Below is a small trained network, with its code and all its weights. Each question gives an input and a class and asks what happens when units are switched off, that is, made to give their printed mean instead of their output.

import numpy as np


def w(rows, s, z=0):
    codes = np.array(rows[::2]) - 128.0
    scale = np.full(codes.shape[1], s)
    scale[-1] = z or s
    return codes * scale


def f(y):
    return np.maximum(y, 0)


def log_softmax(a):
    a = a - a.max(-1, keepdims=True)
    return a - np.log(np.exp(a).sum(-1, keepdims=True))


def net(x, mask):
    res = np.array(x, float).reshape(1, 5) / 4 @ E
    y = f(res @ A[0][:, :-1].T + A[0][:, -1])
    res = res + np.where(mask, y, B[0][:, -1]) @ B[0][:, :-1]
    return log_softmax(res[-1] @ U[:, :-1].T + U[:, -1])


A, B = {}, {}
E = w([
[86,211,120,70,116,40,172,164,233,50,109],'x0',
[77,160,2,174,116,112,147,229,113,222,137],'x1',
[208,110,79,67,240,102,200,133,120,129,162],'x2',
[85,186,135,89,103,250,202,97,113,109,202],'x3',
[115,138,135,97,77,65,130,17,149,229,177],'x4',
],0.0097)
A[0] = w([
[149,78,166,189,146,180,102,125,54,161,128,75],'N0',
[129,95,72,127,154,129,173,156,150,162,145,89],'N1',
[176,110,151,166,116,163,136,113,67,182,125,29],'N2',
[146,96,149,188,128,112,153,123,54,167,102,145],'N3',
[83,163,136,121,124,203,185,98,121,126,170,76],'N4',
[152,125,128,70,118,81,154,100,105,190,180,164],'N5',
[106,154,104,137,113,223,143,134,137,97,187,30],'N6',
[116,123,130,123,63,89,141,108,137,224,165,102],'N7',
[141,62,154,152,152,186,131,118,100,185,142,42],'N8',
[106,203,130,77,101,211,173,123,85,121,179,84],'N9',
[236,119,105,44,228,84,200,146,103,148,175,102],'N10',
[185,136,178,114,122,127,123,86,145,62,113,49],'N11',
[57,188,184,128,111,70,141,147,161,107,81,135],'N12',
[131,158,144,121,91,125,202,68,118,184,113,107],'N13',
[159,71,153,160,126,184,105,105,89,164,122,60],'N14',
[141,128,51,126,134,129,163,182,155,166,159,97],'N15',
[91,190,139,83,107,58,166,112,137,63,105,82],'N16',
[136,86,186,70,120,127,89,52,136,88,71,96],'N17',
[148,95,155,76,156,133,118,77,121,89,107,54],'N18',
[140,162,116,131,92,44,143,51,146,158,169,31],'N19',
[144,92,112,146,170,85,48,126,159,120,112,54],'N20',
[61,142,192,169,20,154,44,146,142,132,107,182],'N21',
[156,120,106,187,145,202,162,211,148,82,85,4],'N22',
[152,96,148,201,139,38,81,133,138,137,51,111],'N23',
[115,158,71,136,130,146,143,171,100,182,110,82],'N24',
[58,170,117,171,98,124,108,183,117,165,135,23],'N25',
[147,108,87,126,134,206,142,202,108,2,88,108],'N26',
[116,84,181,115,131,177,111,92,150,73,108,72],'N27',
[140,114,152,77,112,89,122,74,143,196,91,153],'N28',
[79,172,66,236,103,97,111,149,123,158,136,82],'N29',
[135,191,139,70,116,89,116,165,150,89,131,144],'N30',
[138,150,125,106,107,72,201,165,145,96,123,48],'N31',
[168,107,119,176,179,162,106,190,138,59,63,156],'N32',
[149,90,97,113,137,58,76,140,109,147,73,33],'N33',
],0.0099,0.0027)
B[0] = w([
[91,112,106,157,137,105,184,101,159,166,91,227],'N0',
[100,95,140,113,155,163,101,177,93,107,173,172],'N1',
[103,146,52,111,171,140,160,101,162,146,85,194],'N2',
[125,110,125,158,126,103,165,93,135,148,94,195],'N3',
[201,182,154,168,117,91,129,170,166,152,125,205],'N4',
[106,131,147,82,80,141,144,139,99,108,81,190],'N5',
[146,179,132,139,99,101,135,165,167,139,155,198],'N6',
[117,124,137,50,108,122,124,129,122,84,102,200],'N7',
[85,126,58,142,151,96,163,105,159,121,107,201],'N8',
[218,218,153,154,153,50,130,171,165,169,170,222],'N9',
[180,67,110,193,66,255,97,111,73,123,198,250],'N10',
[66,119,136,140,175,112,65,163,104,133,124,196],'N11',
[112,118,68,159,147,151,149,47,111,194,107,203],'N12',
[124,159,128,76,113,122,159,154,144,104,88,178],'N13',
[96,130,82,178,159,125,157,93,142,145,102,210],'N14',
[65,93,170,136,180,123,102,149,112,129,156,190],'N15',
[102,145,89,161,164,97,144,67,118,137,125,204],'N16',
[84,106,148,115,202,110,78,179,96,106,159,211],'N17',
[93,114,156,106,188,127,123,153,104,128,141,190],'N18',
[124,128,128,82,90,130,100,101,144,92,66,191],'N19',
[157,162,149,145,114,108,140,159,187,161,146,187],'N20',
[179,75,120,174,69,241,88,94,59,131,184,241],'N21',
[91,152,139,54,91,130,127,109,133,79,83,214],'N22',
[221,190,166,156,116,90,155,161,196,150,169,227],'N23',
[96,112,158,99,163,116,101,155,123,137,116,191],'N24',
[114,74,145,112,171,155,130,153,119,114,166,198],'N25',
[129,126,139,90,79,132,153,116,146,83,75,249],'N26',
[116,100,152,116,182,110,96,164,114,113,135,195],'N27',
[149,126,157,102,85,160,144,183,133,74,58,189],'N28',
[91,111,175,113,197,128,93,149,108,90,162,215],'N29',
[91,117,77,187,132,110,152,71,130,180,132,192],'N30',
[117,111,38,150,164,125,175,68,126,127,110,182],'N31',
[130,143,134,76,62,144,127,127,119,109,85,233],'N32',
[193,213,145,144,145,86,118,145,186,158,138,195],'N33',
],0.0086,0.014)
U = w([
[65,134,11,181,169,104,169,56,144,159,121,105],'0',
[207,209,148,163,128,80,127,181,181,149,184,110],'1',
[44,99,167,107,227,123,71,176,98,109,186,104],'2',
[108,138,130,41,40,137,135,123,128,78,66,112],'3',
[166,78,96,195,68,207,101,96,68,125,221,129],'4',
[115,127,122,156,106,109,138,121,79,123,153,252],'5',
],0.012)

Each question gives the input, the list of numbers given to net, and the class t.
The units are the neurons (one row each of A and B). Each row of codes is followed by its name. A weight is (code - 128) times the scale printed after its matrix; where a second scale follows, it is the last column's (A, B and U).
mask holds one flag per neuron, in row order. A switched-off neuron (its flag False) gives its mean, the last column of its row in B, instead of its output. The means were averaged over made-up inputs and are rounded, as every weight is.
A unit's drop is (log p(t) with every unit on - log p(t) with that unit switched off) / (log p(t) with every unit on - log p(t) with every unit switched off).
The circuit of an input: a set's keep is (log p(t) with only the set's units on - log p(t) with every unit switched off) / (log p(t) with every unit on - log p(t) with every unit switched off). Starting from the 12 units with the biggest drops (on a tie, the unit counted first), units are removed one at a time, each time the one whose removal leaves the highest keep (on an exact tie, the one counted first), for as long as the keep stays at least 0.8.
units of the circuit, in order: the units of the circuit, biggest drop first
unit that matters most: the unit with the biggest drop
top k neurons: the k neurons with the biggest drops, biggest first
drop when u is switched off: that unit's drop, to one decimal
input [0,2,-8,-1,-3], class 4: unit that matters most => N21
input [1,1,-6,-7,-4], class 1: top 2 neurons => [N23; N10]
input [-7,2,-6,0,6], class 0: top 2 neurons => [N10; N2]
input [-6,8,5,-3,-7], class 2: top 2 neurons => [N15; N1]
input [-3,-4,-2,3,-2], class 2: top 2 neurons => [N10; N23]
input [-2,-8,-8,7,-2], class 2: top 3 neurons => [N17; N27; N10]
input [7,-2,-4,1,7], class 0: top 2 neurons => [N12; N16]
input [6,-7,-1,-1,-2], class 2: top 2 neurons => [N17; N11]
input [-6,-7,-3,-7,3], class 1: top 4 neurons => [N23; N33; N20; N29]
input [-3,0,-7,-6,8], class 3: top 4 neurons => [N7; N10; N28; N19]
input [7,-7,7,-6,8], class 3: top 4 neurons => [N28; N19; N5; N21]
input [-6,-7,-5,-5,7], class 2: top 2 neurons => [N17; N26]
input [8,-3,4,8,3], class 0: top 2 neurons => [N16; N31]
input [-8,1,-8,-6,0], class 0: units of the circuit, in order => [N0]
input [2,-7,8,-6,1], class 4: top 2 neurons => [N10; N29]
input [8,-8,-5,3,5], class 0: top 3 neurons => [N12; N16; N30]
input [-4,4,-4,-7,-3], class 1: drop when N23 is switched off => 0.3
input [0,-4,-8,4,6], class 4: drop when N21 is switched off => 6.3
input [4,-6,-7,-4,5], class 4: drop when N21 is switched off => 1.7
input [-6,-2,0,-3,2], class 0: drop when N11 is switched off => 0.0
input [-5,1,-2,-6,-6], class 1: units of the circuit, in order => [N23]
